Moves between states:
zd: zo>cf, li>tl, bo>zs, se>ft
tl: zo>sz, li>cf, bo>zd, se>qb
pf: zo>dj, li>lp, bo>rt, se>cf
cn: zo>nz, li>rl, bo>lj, se>rq
jl: zo>sb, li>ph, bo>lm, se>tj
cf: zo>zc, li>sz, bo>tl, se>bg
rc: zo>jf, li>ml, bo>jr, se>th
ml: zo>pc, li>jf, bo>rc, se>fm
jf: zo>qd, li>pc, bo>ml, se>rd
fq: zo>hc, li>rj, bo>nh, se>sd
pr: zo>rq, li>jq, bo>tz, se>ml
rl: zo>ls, li>nz, bo>cn, se>mb
gd: zo>fm, li>th, bo>gl, se>dn
sd: zo>hl, li>md, bo>fj, se>qq
rt: zo>lp, li>pf, bo>br, se>tl
qp: zo>pq, li>qq, bo>zc, se>gg
dr: zo>dn, li>nr, bo>cd, se>rt
rq: zo>lm, li>mb, bo>jq, se>pc
sq: zo>cn, li>lj, bo>jd, se>pr
mc: zo>ft, li>lc, bo>ls, se>ph
tg: zo>gd, li>gl, bo>jt, se>dr
nz: zo>mc, li>ls, bo>rl, se>lm
pn: zo>zj, li>qr, bo>rd, se>rj
fj: zo>md, li>sd, bo>dj, se>qp
sb: zo>sq, li>jd, bo>ph, se>ms
tj: zo>ms, li>zh, bo>dt, se>tq
ft: zo>bg, li>qb, bo>lc, se>jd
bg: zo>hn, li>tr, bo>qb, se>lj
tr: zo>gg, li>hn, bo>bg, se>cn
md: zo>cd, li>hl, bo>sd, se>pq
lj: zo>rl, li>cn, bo>sq, se>jq
tz: zo>jq, li>pr, bo>ms, se>rc
qq: zo>hh, li>pq, bo>qp, se>hq
jr: zo>ml, li>rc, bo>mn, se>gd
mb: zo>jl, li>lm, bo>rq, se>qd
ls: zo>lc, li>mc, bo>nz, se>jl
pq: zo>br, li>hh, bo>qq, se>mm
lc: zo>qb, li>ft, bo>mc, se>sb
nh: zo>rj, li>fq, bo>pz, se>fj
qb: zo>tr, li>bg, bo>ft, se>sq
mm: zo>zd, li>zs, bo>hq, se>mc
ph: zo>jd, li>sb, bo>jl, se>zh
hn: zo>hq, li>gg, bo>tr, se>rl
qr: zo>tq, li>zj, bo>pn, se>hc
jt: zo>gl, li>tg, bo>hc, se>cd
jq: zo>mb, li>rq, bo>pr, se>jf
mn: zo>rc, li>jr, bo>tq, se>gl
lm: zo>ph, li>jl, bo>mb, se>dt
zh: zo>tz, li>ms, bo>tj, se>mn
hq: zo>zs, li>mm, bo>gg, se>ls
lp: zo>fj, li>dj, bo>pf, se>sz
gg: zo>mm, li>hq, bo>hn, se>nz
hl: zo>dr, li>cd, bo>md, se>hh
zj: zo>mn, li>tq, bo>qr, se>jt
zc: zo>qq, li>qp, bo>sz, se>hn
pz: zo>fq, li>nh, bo>dn, se>dj
gl: zo>th, li>gd, bo>tg, se>nr
pc: zo>dt, li>qd, bo>jf, se>pn
qd: zo>tj, li>dt, bo>pc, se>qr
hc: zo>tg, li>jt, bo>rj, se>hl
th: zo>rd, li>fm, bo>gd, se>pz
tq: zo>jr, li>mn, bo>zj, se>tg
zs: zo>tl, li>zd, bo>mm, se>lc
nr: zo>pz, li>dn, bo>dr, se>pf
fm: zo>pn, li>rd, bo>th, se>nh
ms: zo>pr, li>tz, bo>zh, se>jr
cd: zo>nr, li>dr, bo>hl, se>br
jd: zo>lj, li>sq, bo>sb, se>tz
dn: zo>nh, li>pz, bo>nr, se>lp
hh: zo>rt, li>br, bo>pq, se>zs
sz: zo>qp, li>zc, bo>cf, se>tr
rd: zo>qr, li>pn, bo>fm, se>fq
br: zo>pf, li>rt, bo>hh, se>zd
dj: zo>sd, li>fj, bo>lp, se>zc
rj: zo>jt, li>hc, bo>fq, se>md
dt: zo>zh, li>tj, bo>qd, se>zj

The rows follow the links: the fewer symbols apart two states are, the more alike their rows tend to be.

Rows of some states; one shown again gets a slightly different row:
lm	[25, 11, -14, 6, 0, -39, 28, 25, -16, -95, -37, -51, 40, -9, -16, -2, 24, 27, 14, 15, 9, -27, 59, -16, 25, 5, -117, 17, -23, -45, 8, 21, -2, 32, -33, -57, 2, -11, 45, -25, 25, -21, -27, 14, -21, 38, 9, -27, 23, 54]
nr	[-36, -7, -19, -27, -6, 61, -35, -33, 6, 71, 37, 36, -38, -2, 31, -8, -13, -45, 13, -25, -4, 51, -19, 26, -22, -20, 106, -5, 26, 50, -19, 2, 12, -50, 30, 45, 13, 11, -40, 29, -20, 51, 34, 9, 11, -41, -3, -1, -36, -35]
rl	[33, 4, 28, 33, -1, -71, 37, 28, 8, -31, -45, -18, 26, 25, -50, -6, 5, 63, -24, 13, -2, -70, -5, -32, 18, 12, -85, -5, -34, -37, 23, -31, -27, 61, -10, -34, -40, -18, 37, -41, 14, -61, -25, -19, -4, 33, 4, 23, 39, 2]
sz	[13, -12, -9, 15, -26, 17, 16, -41, 33, -3, 60, 16, -38, 37, -23, 43, 2, 14, -44, 16, -52, -42, -6, 2, -55, -17, 20, -36, -14, -3, 15, 2, -3, -2, -20, 41, -32, 13, -49, -7, 4, -61, -2, -45, 91, -13, 18, 98, 42, -41]
qq	[10, -14, 22, 25, -14, 19, 4, -33, 32, 18, 61, 30, -38, 21, -6, 56, -9, -2, -58, 18, -45, -32, -35, 6, -54, -3, 44, -32, -1, 2, 18, -1, 4, -6, -11, 45, -21, 21, -55, 6, -8, -62, -10, -52, 78, -22, 1, 88, 39, -45]
jt	[-21, -5, -15, -21, 13, 67, -41, -15, -18, 1, 41, 14, -10, -49, 62, 20, -3, -71, 24, -2, 8, 78, 11, 35, -10, 4, 64, 14, 36, 22, -19, 45, 40, -62, -1, 22, 57, 25, -25, 48, -16, 58, 15, 17, -16, -25, -16, -37, -39, 19]
dn	[-38, -6, -24, -33, -4, 67, -35, -33, 1, 63, 40, 33, -38, -9, 36, -4, -10, -52, 18, -19, -5, 56, -13, 30, -20, -18, 106, -3, 28, 46, -24, 10, 17, -54, 26, 44, 20, 12, -41, 32, -16, 55, 30, 14, 9, -39, 2, -6, -37, -29]
sb	[34, 5, 12, 24, 5, -54, 36, 32, -8, -81, -38, -38, 41, -1, -27, 6, 17, 38, -8, 20, 7, -43, 28, -23, 22, 16, -111, 9, -23, -52, 16, 4, -10, 45, -34, -48, -11, -9, 42, -30, 18, -48, -35, -6, -16, 37, 0, -6, 33, 41]
th	[-8, -4, 17, -6, 32, 46, -36, 6, -25, -13, 21, 8, 17, -66, 69, 23, -12, -69, 17, 5, 24, 71, -6, 23, 9, 26, 33, 24, 43, 1, -16, 42, 42, -47, -1, 2, 69, 25, -9, 47, -22, 49, 2, 13, -46, -15, -32, -60, -37, 36]
rd	[-5, 0, 32, 3, 39, 27, -34, 20, -25, -11, 1, 5, 24, -69, 62, 15, -11, -63, 15, 5, 38, 68, -11, 18, 16, 34, 23, 31, 40, 1, -12, 34, 41, -32, 1, -4, 69, 27, 5, 42, -21, 49, -4, 15, -63, -13, -39, -76, -40, 38]
gl	[-13, -3, 2, -13, 21, 60, -39, -5, -21, -11, 33, 6, 3, -60, 65, 26, -5, -73, 20, 3, 16, 78, 6, 31, -5, 16, 46, 20, 40, 12, -15, 49, 43, -56, -3, 11, 63, 27, -14, 49, -18, 53, 7, 17, -29, -24, -22, -48, -36, 32]
ph	[33, 7, 0, 16, 2, -49, 31, 30, -11, -87, -37, -44, 40, -3, -23, 4, 17, 37, -3, 17, 5, -36, 40, -22, 25, 15, -114, 11, -23, -52, 18, 13, -6, 42, -33, -50, -2, -10, 44, -26, 20, -37, -35, 0, -19, 38, 5, -10, 32, 47]
rj	[-31, -5, -26, -29, 4, 73, -40, -24, -14, 18, 45, 15, -20, -35, 56, 12, -2, -70, 26, -7, 2, 72, 12, 37, -13, -8, 79, 8, 33, 32, -23, 38, 32, -60, 8, 29, 47, 20, -31, 43, -14, 60, 21, 19, -3, -33, -7, -27, -37, 3]
sd	[-23, -10, 23, 1, 2, 34, -24, -27, 20, 93, 40, 56, -37, 8, 13, 4, -25, -25, -22, -10, -9, 15, -63, 12, -30, -6, 111, -18, 21, 44, -5, -23, 2, -25, 33, 55, -4, 16, -47, 24, -27, 11, 22, -21, 25, -36, -12, 29, -16, -56]
bg	[7, 2, -18, 6, -31, -45, 36, -9, 23, 15, -18, -5, -17, 63, -65, -22, 10, 66, -17, -7, -27, -74, 2, -23, -5, -26, -36, -28, -41, -2, 13, -41, -42, 47, 5, -2, -67, -28, 6, -49, 22, -50, 0, -14, 48, 15, 31, 62, 37, -37]
jd	[38, 8, 19, 25, 3, -60, 34, 34, -6, -73, -41, -33, 39, 1, -35, 8, 11, 47, -13, 19, 6, -52, 22, -26, 22, 18, -107, 10, -27, -50, 19, -3, -11, 51, -30, -48, -15, -9, 40, -31, 19, -50, -34, -7, -14, 37, 1, -2, 37, 35]
cn	[32, 8, 31, 31, 3, -73, 38, 31, 4, -41, -44, -24, 30, 23, -43, -1, 4, 60, -24, 17, 0, -63, -1, -30, 15, 15, -90, 0, -28, -44, 23, -24, -22, 57, -18, -37, -33, -14, 34, -40, 13, -60, -29, -17, -3, 33, 3, 15, 39, 11]
qr	[-7, 4, 39, 2, 41, 12, -33, 30, -28, -4, -16, 2, 31, -66, 58, 1, -15, -55, 18, 1, 45, 62, -19, 12, 26, 38, 12, 33, 38, -1, -10, 21, 32, -24, 7, -15, 62, 17, 19, 37, -22, 51, -4, 24, -77, -3, -37, -86, -42, 38]
dr	[-33, -6, -14, -21, -3, 55, -32, -31, 11, 83, 39, 40, -42, 1, 27, -5, -15, -39, 8, -18, -6, 43, -30, 25, -21, -19, 116, -12, 25, 49, -19, -6, 8, -44, 31, 48, 6, 11, -43, 30, -21, 44, 32, 6, 12, -37, -3, 4, -32, -43]
zj	[-3, 3, 37, 0, 44, 4, -27, 35, -30, -4, -25, -1, 33, -61, 53, -6, -15, -44, 21, -1, 46, 58, -18, 6, 30, 38, 10, 35, 34, -2, -12, 14, 30, -20, 11, -19, 58, 12, 25, 34, -21, 55, -1, 24, -81, -3, -37, -91, -43, 39]
tg	[-20, -2, -8, -16, 14, 63, -39, -11, -18, -10, 37, 8, -4, -55, 64, 23, -4, -75, 19, 0, 13, 75, 10, 31, -7, 8, 54, 16, 37, 17, -18, 48, 40, -57, -3, 17, 60, 27, -22, 51, -17, 55, 9, 17, -21, -26, -16, -41, -35, 24]
pf	[-3, -11, 45, 23, 3, 27, -12, -27, 28, 69, 48, 54, -34, 11, 7, 32, -22, -14, -49, 6, -25, -6, -72, 7, -44, 11, 87, -26, 17, 21, 8, -21, 5, -15, 15, 59, -10, 20, -55, 15, -27, -30, 5, -44, 48, -32, -12, 56, 8, -58]
jl	[31, 6, -7, 12, 2, -44, 26, 29, -18, -92, -36, -48, 40, -7, -20, 6, 18, 31, 5, 20, 7, -30, 51, -17, 27, 10, -114, 14, -19, -50, 11, 18, -5, 36, -37, -51, 0, -12, 45, -25, 22, -28, -29, 5, -19, 37, 5, -18, 28, 53]

Each walk starts at a row. The symbols on each line, taken left to right, move it on to the next state.
Each answer is a row, close to the row of the state it stands for.
start [-18, -12, 31, 7, 1, 31, -20, -25, 23, 92, 39, 55, -40, 10, 13, 13, -24, -24, -30, -8, -13, 8, -70, 13, -33, 2, 105, -20, 21, 40, 1, -26, 5, -24, 31, 56, -7, 17, -46, 22, -26, -1, 17, -22, 32, -37, -12, 38, -13, -59]
li zo li -> [-32, -6, -1, -16, -1, 52, -30, -29, 12, 89, 41, 44, -42, 3, 20, -8, -18, -34, 2, -18, -5, 37, -39, 21, -21, -14, 114, -11, 25, 53, -16, -10, 7, -41, 36, 51, 6, 10, -43, 28, -20, 38, 30, 0, 15, -39, -3, 11, -29, -50]
li zo zo -> [-35, -3, -30, -33, -1, 73, -35, -29, -8, 41, 46, 19, -30, -20, 46, 1, -3, -57, 24, -14, -2, 64, 2, 32, -17, -19, 94, 1, 28, 41, -21, 23, 25, -62, 17, 38, 34, 14, -35, 39, -13, 58, 29, 15, 4, -36, -4, -12, -40, -11]
start [-32, -5, -31, -33, 0, 71, -39, -28, -7, 29, 47, 20, -25, -28, 49, 7, -1, -63, 25, -10, 0, 69, 8, 35, -17, -15, 84, 5, 31, 38, -21, 32, 28, -59, 11, 34, 42, 17, -34, 41, -12, 59, 25, 17, 1, -33, -3, -22, -40, -4]
zo li bo -> [-26, -3, -22, -25, 8, 70, -39, -21, -12, 8, 43, 11, -18, -40, 62, 16, -3, -70, 24, -5, 4, 75, 13, 34, -8, -6, 70, 13, 34, 26, -20, 44, 36, -59, 4, 23, 53, 24, -28, 45, -15, 59, 17, 18, -11, -31, -10, -32, -39, 13]
li se se -> [6, -13, 38, 29, -1, 21, -5, -27, 31, 49, 53, 47, -35, 13, 4, 46, -20, -10, -56, 14, -37, -16, -65, 8, -48, 10, 71, -26, 12, 11, 12, -14, 4, -11, 2, 54, -12, 23, -55, 14, -18, -45, -2, -54, 61, -25, -10, 71, 22, -51]
start [6, -2, -41, -3, -42, -11, 29, -27, 29, 5, 18, -4, -31, 64, -56, -2, 13, 51, -17, -4, -42, -61, 16, -12, -27, -39, -14, -34, -36, 2, 12, -25, -29, 23, -9, 10, -62, -16, -22, -36, 24, -49, 4, -21, 78, 4, 35, 87, 44, -38]
bo bo -> [4, 1, -30, -1, -38, -28, 35, -19, 24, 12, -3, -6, -22, 69, -65, -14, 14, 63, -15, -6, -37, -68, 10, -17, -16, -34, -25, -31, -40, 1, 14, -34, -36, 37, 1, 3, -70, -23, -8, -47, 25, -48, 4, -16, 63, 13, 39, 75, 37, -38]
se zo bo -> [29, 5, 28, 31, -5, -71, 39, 26, 11, -18, -43, -15, 21, 34, -54, -11, 0, 66, -26, 7, -3, -74, -12, -33, 15, 9, -80, -8, -34, -30, 20, -39, -33, 64, -4, -30, -47, -21, 31, -45, 11, -58, -20, -18, 4, 30, 7, 27, 37, -4]
start [7, -5, -31, 3, -39, 5, 26, -39, 30, -5, 44, 4, -39, 54, -42, 23, 12, 30, -29, 7, -53, -51, 11, 0, -46, -33, 2, -37, -27, 3, 12, -5, -16, 9, -18, 28, -47, -3, -35, -24, 17, -57, 1, -33, 91, -3, 32, 98, 46, -37]
zo se bo -> [9, 0, -8, 11, -28, -51, 38, -5, 24, 12, -26, -4, -10, 64, -68, -25, 7, 72, -15, -6, -21, -73, -3, -26, -1, -21, -38, -25, -41, -6, 15, -48, -43, 50, 7, -8, -66, -28, 11, -50, 20, -53, -1, -16, 39, 19, 28, 55, 35, -34]
se zo bo -> [37, 6, 29, 33, 2, -69, 39, 33, 2, -52, -45, -27, 36, 13, -42, 2, 8, 53, -19, 20, 0, -61, 6, -33, 18, 21, -101, 4, -27, -46, 22, -18, -21, 57, -22, -40, -24, -14, 37, -37, 13, -61, -31, -17, -8, 37, 2, 9, 37, 19]
start [5, -14, 42, 24, 0, 18, -7, -25, 31, 57, 52, 49, -33, 12, 6, 38, -22, -11, -51, 10, -28, -15, -68, 10, -49, 10, 81, -25, 13, 17, 9, -15, 5, -13, 9, 57, -12, 22, -57, 18, -23, -38, 3, -48, 55, -31, -15, 64, 15, -54]
bo zo zo -> [-12, -12, 38, 13, 3, 24, -19, -23, 25, 84, 41, 53, -39, 11, 10, 18, -26, -22, -38, -2, -19, 3, -73, 9, -38, 7, 102, -21, 21, 34, 2, -23, 4, -20, 26, 58, -9, 18, -50, 20, -28, -9, 16, -31, 33, -34, -14, 45, -5, -60]
li zo se -> [12, -14, 29, 25, -8, 22, 3, -30, 32, 26, 60, 34, -36, 15, -2, 51, -14, -3, -55, 17, -40, -28, -45, 5, -56, 4, 53, -31, 5, 8, 14, -6, 6, -6, -10, 50, -15, 22, -56, 7, -13, -56, -6, -54, 73, -21, -5, 82, 33, -46]
start [14, -10, 10, 23, -18, 20, 10, -33, 33, 7, 62, 28, -35, 27, -12, 52, -5, 4, -53, 20, -51, -33, -27, 6, -56, -5, 36, -35, -2, 2, 16, 2, 3, -6, -18, 46, -27, 16, -54, 3, -4, -61, -8, -53, 86, -15, 7, 93, 41, -42]
zo se li -> [4, -6, -37, 2, -40, 1, 24, -36, 29, -2, 37, 2, -35, 59, -46, 13, 15, 40, -26, 5, -50, -56, 15, -3, -41, -38, -4, -35, -30, 2, 10, -13, -23, 11, -15, 25, -53, -7, -34, -28, 22, -56, -1, -29, 86, -1, 35, 93, 44, -39]
se se li li -> [38, 6, 23, 28, 3, -65, 37, 32, -2, -63, -42, -31, 38, 10, -36, 6, 7, 50, -18, 18, 2, -56, 12, -29, 19, 18, -102, 4, -26, -49, 20, -9, -16, 51, -26, -42, -20, -12, 40, -31, 16, -55, -32, -13, -11, 33, 0, 5, 38, 29]
start [-4, -12, 42, 19, 5, 24, -16, -23, 28, 75, 48, 54, -37, 11, 11, 27, -28, -18, -44, 1, -20, -3, -73, 7, -40, 9, 97, -23, 20, 29, 7, -21, 3, -15, 22, 60, -10, 22, -52, 20, -24, -20, 10, -37, 38, -35, -16, 54, 4, -61]
se se -> [5, -2, -27, 3, -38, -37, 36, -13, 25, 13, -12, -3, -21, 68, -66, -18, 11, 67, -15, -6, -31, -69, 8, -19, -11, -29, -30, -29, -41, -1, 12, -39, -39, 42, 1, 3, -67, -25, -1, -48, 22, -48, 4, -18, 57, 13, 33, 68, 39, -37]
zo se li -> [25, 4, 21, 26, -10, -70, 39, 19, 15, -8, -45, -13, 15, 44, -59, -16, 0, 71, -23, 5, -5, -77, -9, -33, 12, 2, -70, -11, -36, -26, 19, -42, -36, 65, -1, -25, -50, -23, 29, -46, 16, -59, -15, -17, 10, 30, 10, 29, 37, -11]
start [18, 4, 8, 19, -17, -65, 40, 12, 19, 8, -40, -8, 5, 54, -66, -23, 2, 74, -18, 0, -13, -77, -9, -32, 6, -9, -55, -17, -38, -16, 19, -48, -40, 58, 4, -17, -62, -27, 21, -50, 19, -56, -8, -17, 22, 22, 18, 42, 37, -25]
bo zo bo li -> [15, 3, 0, 13, -22, -59, 38, 6, 20, 8, -32, -9, -1, 59, -66, -26, 4, 76, -20, -2, -14, -76, -6, -30, 1, -14, -48, -22, -41, -10, 16, -47, -42, 56, 5, -12, -65, -28, 15, -51, 18, -53, -5, -15, 28, 22, 22, 48, 38, -28]
zo zo se se -> [18, 10, -20, -2, -4, -35, 23, 26, -23, -93, -36, -54, 41, -12, -11, -8, 25, 26, 23, 11, 10, -16, 62, -15, 30, 2, -111, 17, -22, -42, 6, 24, -2, 26, -32, -59, 3, -12, 48, -24, 27, -10, -23, 20, -26, 36, 14, -31, 16, 59]
